Rows with their classes
[ -2.1  23.2   9.6  11.9 -14.3   1.6 -15.1  15.4  -1.6   3.9 -15.5  -3.1
   2.4 -15.2 -13.0   8.3  -4.0  -8.9 -17.6   7.0  -9.4  -1.5  -0.4   1.3
   1.5   3.0  -3.6   6.6   1.5] => Y
[ -0.3  45.8  13.6  31.6  -5.5  11.5 -22.5   1.7  -4.1   7.6 -11.7  -1.1
   1.3  -5.1 -17.3  10.0  -8.2  -7.3 -16.5  15.6   1.4 -15.9  -4.4   2.5
   1.3   0.1  -0.7  15.2  -7.9] => Y
[ -5.4  39.7  10.7   8.5  -5.0   2.0 -18.0  20.2  -8.1  -1.8 -10.7  11.0
   4.5  -6.5   5.1   9.1  -2.1  -4.5 -15.7  16.0   1.5 -19.2  -8.4  -9.7
  -1.4   6.2  -6.1   9.2   3.7] => T
[ -4.1  53.5  19.5  29.8  -0.4   8.4 -12.4  19.5  -9.8   6.5 -12.7  -7.0
   4.1 -10.6 -11.3  16.9   5.7 -16.7 -14.6  16.1   7.2 -11.1  -4.9 -16.4
   3.3  -0.5  -0.5   7.2  -1.3] => Z
[-24.2  53.4  19.5  21.1  -2.4   4.3  -5.6  31.2  -6.7  -1.0   2.4  -4.6
  -0.6 -12.0 -17.1   9.3   2.5 -11.0  -2.7  13.3   2.7   2.1   2.0  -8.3
   3.9   4.7  10.5  34.9  -3.8] => H
[ -1.6  48.0  19.6   1.9   1.1 -11.5 -13.5  21.3 -14.5   2.8  -1.4  -4.8
   5.5  -2.4 -13.6   4.6   8.4 -13.1   3.8  22.3  -1.3 -12.6  -6.1 -14.9
  -3.9   9.7 -16.7   1.0  -3.7] => F
[ 2.1 38.0  5.4  7.2 -1.4  3.2  3.4 15.1 -7.5  0.2 -6.9 -7.2  4.8 -6.3
 -6.3  6.3  4.8  5.7 -1.9 14.1 -0.6  0.3  0.2 -6.1 -0.5 -1.1 -5.8  4.6
 -0.7] => T
[  3.8  -6.5  -1.1  -7.0 -21.3  -0.3  -5.7 -10.6  -5.5   2.7  -2.4  -8.2
  -6.0  -5.1  -1.7  -3.6   8.8 -12.5  -1.1  -6.2 -13.9  13.2  -3.1  -1.3
   4.1  10.2   5.1  -3.4   9.3] => T
[ -4.9  35.8  15.5  19.2  -3.6   4.1 -15.1  19.3  -5.5   3.8   8.0   2.7
   4.9  13.0 -10.2   5.5  12.7  -8.4  -8.9  10.8  -2.1 -12.1  -1.8 -19.3
   0.9   2.9 -10.4   9.5  -2.4] => U
[  7.9  38.8  12.7   3.7 -16.2   0.1 -10.1  22.5  -9.7   3.4 -19.1  -5.9
   2.9 -23.1  -2.0  16.5   0.1 -14.2 -19.9   3.6 -12.1  -6.3  -6.4  -2.7
  12.5   5.8 -14.7   5.9   6.2] => T
[  1.7  37.9  15.2  15.1  -1.8   3.9  -9.2  18.7 -10.5  11.8   0.8  -4.0
  -1.0 -12.2 -18.0   9.0   6.3 -24.5 -12.3   2.7  -2.8   2.2  -4.5  -4.6
   6.7  -4.9  -2.4  -0.3   1.5] => Z
[ -1.7  57.6  22.8   3.8  -3.5  -9.6 -21.4  16.5  -0.5  -3.9   3.9  -5.0
   0.6 -52.2  -7.8   6.1  10.7 -13.0   0.9  25.9   0.1   0.2  -7.6   3.7
   1.5   5.6 -19.4  11.4  -1.0] => D
[  1.4  41.0   6.5  27.5  -2.7  13.8  -2.5  26.0 -11.4  -8.0 -17.7  -3.4
   7.1 -14.7   3.4  11.6   9.0  -3.7   1.0   9.9   9.4  -2.3 -18.6  -9.0
   3.9  -3.5 -11.4   1.9  -4.1] => Z
[ -3.5  21.7  20.6  10.8  -4.0  -0.2  -3.4  11.0  -1.2  -2.1   1.6  11.5
   1.7   4.4  -9.8  -4.2   5.0 -21.6 -22.7   2.9  -5.6  -5.9 -10.6  -4.9
  10.9  -2.4 -14.7  12.0  -7.5] => U
[ -1.5  22.0  -0.9   0.8 -11.6  -0.1 -13.6  13.9  -0.9  -0.8   1.4   5.9
  -6.8  -0.5  -1.3  -2.1   0.8  -4.5  -5.4   2.6   6.1   7.3  -1.4  10.6
   0.1   8.1  -1.9  -0.2   5.7] => T
[  5.5  41.8   9.7  17.0  -7.6   0.9 -17.0  21.0 -14.3  -3.2  -8.6   6.9
   3.9 -15.3  -1.4   3.8   4.7 -10.6  -6.5   5.8  -0.9  -2.3  -5.8  -5.1
  -0.7   8.9 -10.8   2.9   7.7] => T
[  1.1  60.1  18.4   1.0  -7.6   1.0 -13.2  37.2  -3.1   8.6  -4.4   1.5
   0.2  -7.1 -12.8   7.1   3.1 -19.5 -17.3  25.0   1.3  -8.2  -4.0  -7.3
   7.0  15.8  -1.1   3.6   2.5] => T
[  0.4  52.3  14.3  18.5  -8.9   7.0 -24.6  29.4  -8.1   2.9  -4.2   5.7
   2.1  -6.7  -8.1   6.9   1.8 -16.4 -10.0  18.7  -2.3  -8.9 -10.4  -5.2
   1.0  13.5 -21.2   8.5 -35.1] => T
[  6.4  32.4  23.4   7.3  -0.3  -4.1  -4.3  21.0  -3.2   2.0  12.0  16.3
   4.5  13.1  -4.4  -0.1  -2.3 -16.7   3.8   4.5  -0.2  -2.1  -6.0  -4.8
   5.6   5.4  -5.0   3.7  -9.7] => U
[ -5.7  35.4  12.3  22.5  -8.5  -5.1   3.7   7.6  -9.2   3.0   7.4   1.0
   6.8   3.1 -27.1   2.0   4.9 -13.8  -7.1  14.0  -9.2   6.8   2.1  -1.8
   2.6   5.9 -17.8   3.1 -10.3] => U
[  5.1  48.2  18.0   8.4  -0.8   6.5 -10.9  27.8  -4.5  14.1  -7.4   1.1
  -7.0 -30.6  -8.9   5.7  -0.8 -21.6 -23.0  15.7  -3.1  -0.9  -3.7   8.4
   5.8  -3.1  -3.6   6.1   2.8] => T
[  3.3  65.8  15.3   7.6  -6.7   1.7  -5.6  24.4 -10.4  -6.8  -7.7   8.6
   6.9  -8.7 -13.1   6.1  -5.5 -10.8 -17.7  20.3   3.6   2.2 -19.3 -16.2
   0.9  -0.2 -20.7   3.8  -2.1] => F
[ -2.1  42.0   9.3  15.1  -3.6   7.1 -16.7  21.1 -13.8   0.5  -4.9  -2.9
   3.5 -12.4   2.0  14.2   5.1  -9.6  -9.7  21.4   3.7   1.9 -10.9 -14.4
  -2.9   4.7 -10.0  -0.1  -1.9] => T
[  4.2  61.5  13.7  23.0 -10.7   8.5  -7.1  28.1  -7.3   2.6   2.6  -3.6
   8.2  -9.2 -21.5  14.0   0.8 -11.5 -15.8  14.7  -4.5  -0.9  -2.5  -3.1
  15.8   3.4  -6.4   5.4   8.3] => H
[  0.4  69.3  22.5  23.9 -14.9   0.6 -13.4  24.7 -11.8   1.8  -9.9   1.3
   2.0  -9.3  -4.8   9.3  -4.9 -13.2 -23.5  21.6   4.4  -8.3  -9.6  -6.9
   4.8   4.9 -11.4   5.2   0.8] => T
[ -0.1  43.6  12.5  11.5  10.7   1.0 -17.4   5.2 -11.8   2.3  -7.9   9.9
  -1.2 -12.2 -18.3   9.0  -9.3  -1.0 -29.7  17.0   5.3 -13.4  -4.4  -8.4
  -5.3   6.7 -10.3  12.1   4.8] => F
[ -2.3  48.5  13.5   9.3 -15.8  10.5 -15.7  21.8  -7.2  -0.1 -10.8   0.2
   3.3 -14.6  -0.8  14.7   2.3  -5.5  -6.7   6.3   5.2 -15.6 -16.6  -0.7
  13.2  -4.6 -16.4   9.7   1.7] => Z
[  7.7  37.9  11.0  17.5 -12.1 -11.4 -21.6   9.4  -3.5   7.4 -11.5   6.2
  -3.7   0.7 -16.0   9.3 -11.7 -18.5 -19.5  10.6  -7.1  -6.0  -4.9   5.4
   4.0   1.8  -3.9  13.7   4.8] => Y
[  2.5  58.7   6.0  22.2  -9.2   2.2  -3.8  44.4  -8.2   2.1   2.4   0.4
  -1.3 -13.5 -16.0   6.5   2.3 -13.7   3.5  13.7  -6.1   3.3  -0.5   0.0
   7.6  -2.5   3.8  10.9  -1.8] => H
[ -1.9  55.3  18.0  16.0   0.7  -3.2 -12.9  24.8   0.2  11.8 -14.0  -0.9
   2.2  -7.0  -8.4  13.1  -1.9  -9.7 -24.5  21.5   0.4 -11.8  -2.1  -6.9
  -9.5   2.3 -19.8  14.5   0.7] => T
[-11.8  38.0  24.8   6.0  -3.5 -11.7 -18.3  39.7   6.0   0.7   1.9   2.5
  -8.7 -34.0  -0.7  -3.4   4.4 -13.7  -0.4  18.9   2.4 -12.9   0.6   0.1
  -8.0  12.8 -11.5  17.1  -8.1] => D
[  2.3  44.9   8.8  17.0 -16.6  -3.2 -12.3  12.7 -11.9  -0.4  -9.4   7.1
   0.2 -12.9  -3.5   8.0   0.4 -14.3  -6.2  10.1   2.2  -8.4  -7.3 -17.0
   7.5   3.6 -13.5   2.3  -5.6] => T
[ -0.3  51.1  17.8  15.1 -11.3   3.9 -13.5  20.2  -7.6   4.4 -11.4   1.5
   3.8  -9.7  -1.8  16.3  -5.8 -11.8 -15.3  24.4  -4.1  -3.0   1.4  -5.1
   1.7   8.5  -3.2   1.4  -3.0] => T
[  7.6  34.6  10.6   9.7 -17.3  -4.1  -9.7   5.7  -3.4   7.7  -5.4  -2.6
  -1.0   3.3  -5.3   0.5  -5.2  -5.6 -14.6  12.7  -3.1  -5.8  -0.6  -9.6
   0.6  14.2 -15.3   2.2   5.5] => T
[ -0.5  47.9  20.3  16.1 -11.5   4.0 -14.5  36.3  -8.3  18.0  -2.0   2.6
  -0.1  -3.9  -5.4  14.3   5.4 -12.6  -3.2  21.8   8.2  -2.8  -1.6  -4.3
  -2.4   2.9 -16.0  -1.3  -4.1] => T
[ -7.4  28.5  13.8  12.2   4.3   6.1  -5.6  22.4  -1.1   5.2   7.4  14.0
   8.6   7.0 -10.8   6.5   0.5 -17.6  -8.5  20.8   4.3  -6.0  -5.3  -3.4
   1.4  -1.8 -16.3   5.1 -11.8] => U
[  3.1  64.4  17.7   9.5 -13.0   3.7 -13.7  38.0  -1.3   8.6  -1.2  17.4
   6.3 -16.4 -11.1  13.8   5.4   0.4 -14.1  20.1  -3.4  -5.0 -10.9  -2.3
   7.8  14.2  -8.7   5.9   6.4] => T
[  5.5  48.8   6.9  31.5 -15.0   3.4 -13.7  18.6  -8.3  12.5 -18.0   0.6
  16.0  -3.0 -13.1  16.6   1.8 -13.8 -20.4  17.8  -1.5  -1.5   7.2  -8.8
   0.3  -4.3 -20.8   4.9  -7.5] => Z
[  4.8  41.9  14.9  25.2 -31.7   8.1 -11.3  26.6   4.3   0.9  -1.5   5.9
   0.3 -10.0  -9.2   7.3  -3.6 -13.2 -10.0   7.4   7.8   7.3   1.0   3.4
   0.2  -0.4   3.0  16.0  -6.1] => H
[ 11.6  36.9  19.7  17.3  -3.1  -0.2 -20.1  21.9  -8.5   5.8  -3.4   8.0
  11.0  -2.7  -2.4   2.4   7.3 -23.8  -9.2  16.0   7.7  16.8 -11.1 -13.4
 -10.9   5.5 -16.4  -5.6  -7.3] => F
[  2.0  57.6  19.3  13.3  -1.4   1.4 -19.9  26.7 -14.1   3.5 -13.8   2.6
   5.4 -16.0  -9.9  10.9  -3.5 -11.0 -34.9  21.1   3.9  -8.9  -9.4  -5.7
   3.5  -4.2 -21.3   9.2  -4.5] => T
[  0.6  53.5  10.9   6.9  -7.0  -4.4 -16.7  28.6 -13.2   6.0 -17.7   5.3
   1.8 -16.4   5.5  14.9 -16.3   3.9 -22.7  13.9   7.0 -16.9  -3.3  -6.3
   6.0   9.5  -7.4   6.5   1.5] => T
[  8.3  43.9  20.4  17.1 -15.3   3.3  -2.2  23.3 -11.8   6.7 -11.7   3.6
   2.8  -1.7  -9.7   9.7   2.9 -22.3 -10.6  17.9  -2.4  -7.4  -5.7 -17.1
   3.2   5.1 -13.6   6.0  -6.3] => Z
[  3.4  44.5   8.0  15.6 -12.7  13.4  -4.4  22.2 -16.4   6.9  -1.6   2.7
  -3.5 -14.7  -5.8  17.0  -2.8 -12.8  -6.1   0.1   6.4  -0.1   5.3   2.5
  12.1  -2.2   3.9   6.1  -5.0] => H
[  7.4  74.1   9.7  20.8 -13.5  15.2 -24.7  24.3  -7.8   5.9 -13.9   9.5
   5.3 -15.5  -4.1  11.2  -9.8  -9.7 -12.6  30.7  14.7 -13.6 -20.6  -1.7
 -13.6  -2.9 -25.4  -2.6  -6.0] => F
[ -2.5  47.9   8.6  28.7 -16.9  13.2  -8.8  35.8  -1.4   1.6   2.9  -7.5
   5.7  -9.1  -9.6  12.7  15.7 -10.1   2.0   7.0  -1.1  -7.0  -0.7  -1.1
   6.8   2.6  -4.7  -4.9  -1.6] => H
[  4.1  72.2  14.3  11.5 -27.2   0.8 -26.9  15.2 -20.0   1.8  -9.5  -5.5
  -3.3 -15.1 -11.6  -3.1  -6.8 -15.0 -18.7  11.1 -10.2  -0.9 -10.5  -0.8
  10.4  10.1 -11.8   4.1   1.4] => T
[  7.2  61.6  24.2  12.6  -8.8   2.7 -17.7  23.0 -10.8  14.9 -12.1   5.4
  -2.2 -16.0 -16.0   8.0 -14.6 -21.3 -29.7  16.8   4.7 -18.5  -0.8  -4.2
   6.0   3.7  -8.2   2.7  -3.7] => T
[  3.4  25.9  10.7   8.0  -3.0   4.8   1.4  23.3   3.4   5.5   2.3   9.9
  -0.7  -7.2  -0.5   1.0  -9.8  -5.3 -24.4   8.0   3.4   6.9   1.4   5.2
   2.6   5.8   7.3   6.4   5.0] => H
[ -1.8  31.5  18.5   9.6  -2.4   4.5  -9.6  18.1   1.1   8.9   5.4   7.5
  -2.7   8.1 -10.9   4.9  -1.2  -9.0  -4.7  10.1   6.4 -11.1  -4.8   1.4
   3.4   7.9 -12.0   8.8  -1.7] => U

Rows, each with its class
[  1.3  -0.2  10.3 -12.3   2.2  -1.9  10.3  -0.9  11.6  -1.1   4.1   3.4
  -0.1   3.5  -1.4  19.2   8.0   5.2   2.5 -22.0   4.8  16.6  -0.5   5.2
   1.4   2.6 -10.8  -8.4  13.9] => Ligib
[ -0.7   3.5   5.8  -7.3   5.4  -2.7   4.4  -4.3   0.1  -2.9   5.6   6.7
   8.1   7.3   3.7  14.5   9.8  -1.0   5.0 -18.2   6.5  16.8  -1.7   3.9
  -3.2   6.2 -11.4 -17.0   9.7] => nevu
[ 1.3 -3.8  0.0 -4.9  7.3 -3.8  5.6 -1.1  0.1  0.2  1.3 11.8  4.6 -2.1
 11.2 13.4 13.4 10.2  2.3 -3.1  6.8  3.6 11.2  1.9  5.8 -5.4 -3.1 -1.8
 -4.9] => nes
[ 2.9 -5.4  1.5 -5.4  6.6 -0.7  4.6 -0.3 -0.4 -2.5  0.8 10.1  8.5  1.9
  8.2  7.9 13.0  4.7 -0.3 -7.8 13.2 10.8  5.1  3.9 -5.6  1.6 -4.6 -8.4
 -2.3] => Felar
[  5.6  -5.0   4.2 -10.7   7.3 -10.1   6.7  -6.4  -2.8  -6.7   2.8  11.2
   1.8   0.3   7.5   9.7  27.9   7.8   0.3 -22.3   7.1  13.4   6.1   7.4
   2.2   0.9 -16.8  -5.7   1.4] => Felar
[  7.6  -1.0   6.1 -15.8   6.8 -14.8  15.7  -2.8   3.0  -2.2   1.6  -9.6
   0.6   8.1  -4.9  25.5  19.0  10.1  11.6 -25.9  19.5  12.5   4.3   9.9
   8.8  10.7 -10.8  -0.1   4.7] => Nol
[  4.3  -7.5   0.2  -4.0   4.5  -3.5   5.9   3.6  -1.6  -0.7  -1.2  13.3
   4.1  -2.8   8.0   8.1  12.7   6.6  -0.3 -12.9   2.6   6.7   3.1   4.3
   1.0  -0.3  -8.4  -6.4  -1.3] => nes
[  8.1  -2.1  -0.8  -5.6   5.7  -3.9   2.3  -3.9  -4.1   1.4   2.1   8.9
  10.8   7.0   7.5  10.2  19.8   3.1   6.5 -11.5   7.0   9.5   2.1   7.2
  -3.5   0.6  -9.2 -11.0   0.4] => Felar
[ 0.0  6.9 -4.0  0.9  4.6  2.4 -6.0  1.2  1.5  7.8  3.7 12.1 12.4  4.6
 15.4  4.8  9.9 10.6  0.9  9.5  6.6 -3.5  4.2  5.3 -2.2 -6.1 -3.2 -9.1
 -1.3] => Firaz
[  3.9  -3.5  10.0 -14.7   8.9  -6.7  12.0  -5.1   5.8   1.6   5.5   2.3
   9.7   7.6   3.1  21.2  14.4   5.3   7.2 -24.1  13.2  17.8   1.7   7.3
   1.2   8.5  -8.9 -15.0   9.0] => nes
[-0.7 -1.2 -1.9 -2.2  3.8 -0.9  2.6 -0.4 -3.8 -3.7  5.1 15.9  6.5  1.6
 18.4  9.9 13.0  7.7 -2.1  3.1  5.8  4.0  7.1  3.7 -2.0 -5.6 -7.0 -7.0
  2.0] => Firaz
[  9.7  -7.1   8.4  -5.1   0.0  -7.3   9.8  -4.1  -0.1  -7.0   3.0  -6.5
  -7.2  -6.8  -3.6   7.7  17.6   0.2  -0.4 -21.4  -0.1  11.3   1.9   4.5
   5.0   0.7 -13.9   2.9   0.9] => buse
[  9.4   2.4  -3.0  -5.8   6.7  -5.1  -1.6  -2.4  -5.9  -4.1  -1.4   6.1
   3.6   9.5   6.9   5.3  16.2   5.7  -1.0  -7.8   6.0  10.8   0.4   5.9
  -2.9   1.4 -10.2  -8.4  -0.6] => nevu
[  0.4  -1.0   8.1  -9.2   4.2   0.3   7.0  -0.5   1.4   1.6   0.6  -3.9
   1.8   3.1  -5.9  10.0  -2.7  -2.9   7.1 -12.0   7.1   9.2  -4.1   5.0
  -0.6   8.5  -5.0  -5.9   7.3] => nevu
[ -4.2  -2.7   5.5  -2.8   9.2   2.5   7.2   0.3   3.6   4.5   4.8  16.0
  12.2   3.2  16.4  14.9  11.4   5.3   2.4  -4.9   5.1  16.3   5.6   6.7
   1.4   0.6  -2.3 -14.9   5.2] => Felar
[-1.6 -6.1 -3.4 -3.2  8.5  1.8 11.1  2.4  2.5  1.3 -2.0 12.1  6.3 -0.4
 10.6  8.1  4.7  2.6  5.3 -0.4  7.3  2.6  7.5  5.9  3.3  2.4  1.4 -8.6
 -0.2] => Felar
[  8.0  -1.6   7.7 -12.9   5.9  -5.1   8.3  -2.6 -15.5  -1.7   3.8   2.6
   4.0   5.2  -2.6  15.3  17.0  -0.9   8.5 -25.6  11.5  17.4  -1.0   6.7
  -5.0   4.7   1.0 -16.3   8.9] => nevu
[  9.0   0.0   6.2  -9.4   7.5  -6.8   4.8  -5.2  -0.5  -5.4   5.3   2.3
   5.8   6.8   1.4  12.8  13.2   1.5   1.5 -19.0   7.1   3.8  -4.2   8.2
  -2.2   6.9 -14.0 -12.8   6.1] => nevu
[-0.3 -8.4  2.5 -3.5  3.6 -3.9 10.4 -0.5  5.2  1.4 -1.7  1.2 -0.5 -3.6
 -0.6 10.6  8.0  4.4  5.9 -9.6  7.3  3.0  9.1 -0.3  8.7  1.5 -3.0  5.5
 -0.1] => Resav
[  7.1   6.1   7.9  -9.6   0.9  -6.8   1.0  -4.0  -4.5  -4.7   6.3  -2.2
   6.2  10.9  -3.6  12.8  11.0   1.0   2.0 -18.1   8.2  18.2  -5.0   7.6
  -4.1   8.4 -17.3  -9.9   8.7] => nevu
[ -1.3   1.9   8.8  -8.3   2.7  -0.4   6.1   0.8   2.2  -6.2   5.4   6.3
   2.6   4.7   4.2  11.6  10.3   1.2   3.8 -11.9   6.6   3.3  -2.7   1.7
  -2.9   6.2  -8.7  -8.9  12.5] => Ligib
[  1.8  -1.6   7.7 -16.4   4.3  -4.9  12.1  -1.9   4.4  -0.1   1.6  -1.0
   6.0  10.5   0.0  20.4  13.0   8.5   9.2 -22.1  14.4  17.5  -2.4   6.5
   0.3   7.3 -10.4 -10.5  12.1] => nevu
[  1.5  -4.4   3.0 -10.6   9.1  -6.1  12.7   0.8   0.4   1.7  -0.1   1.6
  10.0   5.5  -1.1  15.3   6.0   0.0  20.1 -16.5  12.6   8.2  -0.1   9.3
   1.5   9.3  -0.4 -16.7  -1.3] => Nol
[  1.0  -0.1  10.2  -6.1  -2.0 -11.0   4.3  -3.6  -0.8  -4.7   5.7   0.3
  -6.9  -1.7  -0.3  13.9  10.2   4.0  -3.0 -17.4   0.4  13.9  -2.0   0.2
   1.3   4.9 -13.4  -4.3  10.9] => Ligib
[  6.7 -15.4  -6.0  -2.8   5.5  -5.6   8.0   0.6  -1.1  -2.8   2.8  12.5
  -3.3  -8.1   9.5   5.2  20.7   6.5  -4.4 -15.3   0.0   4.1  14.6   1.9
   5.7  -5.4 -10.6   3.7  -5.6] => Felar
[ 1.3 -7.5  0.8 -2.5  4.2 -2.2  7.1  0.7  2.1 -2.0  0.2  5.9  4.3 -2.5
  4.3  8.9  6.2 17.8  3.6 -8.9  6.7  2.9  5.6  1.6  4.6 -1.2 -1.7  3.3
  1.9] => Resav
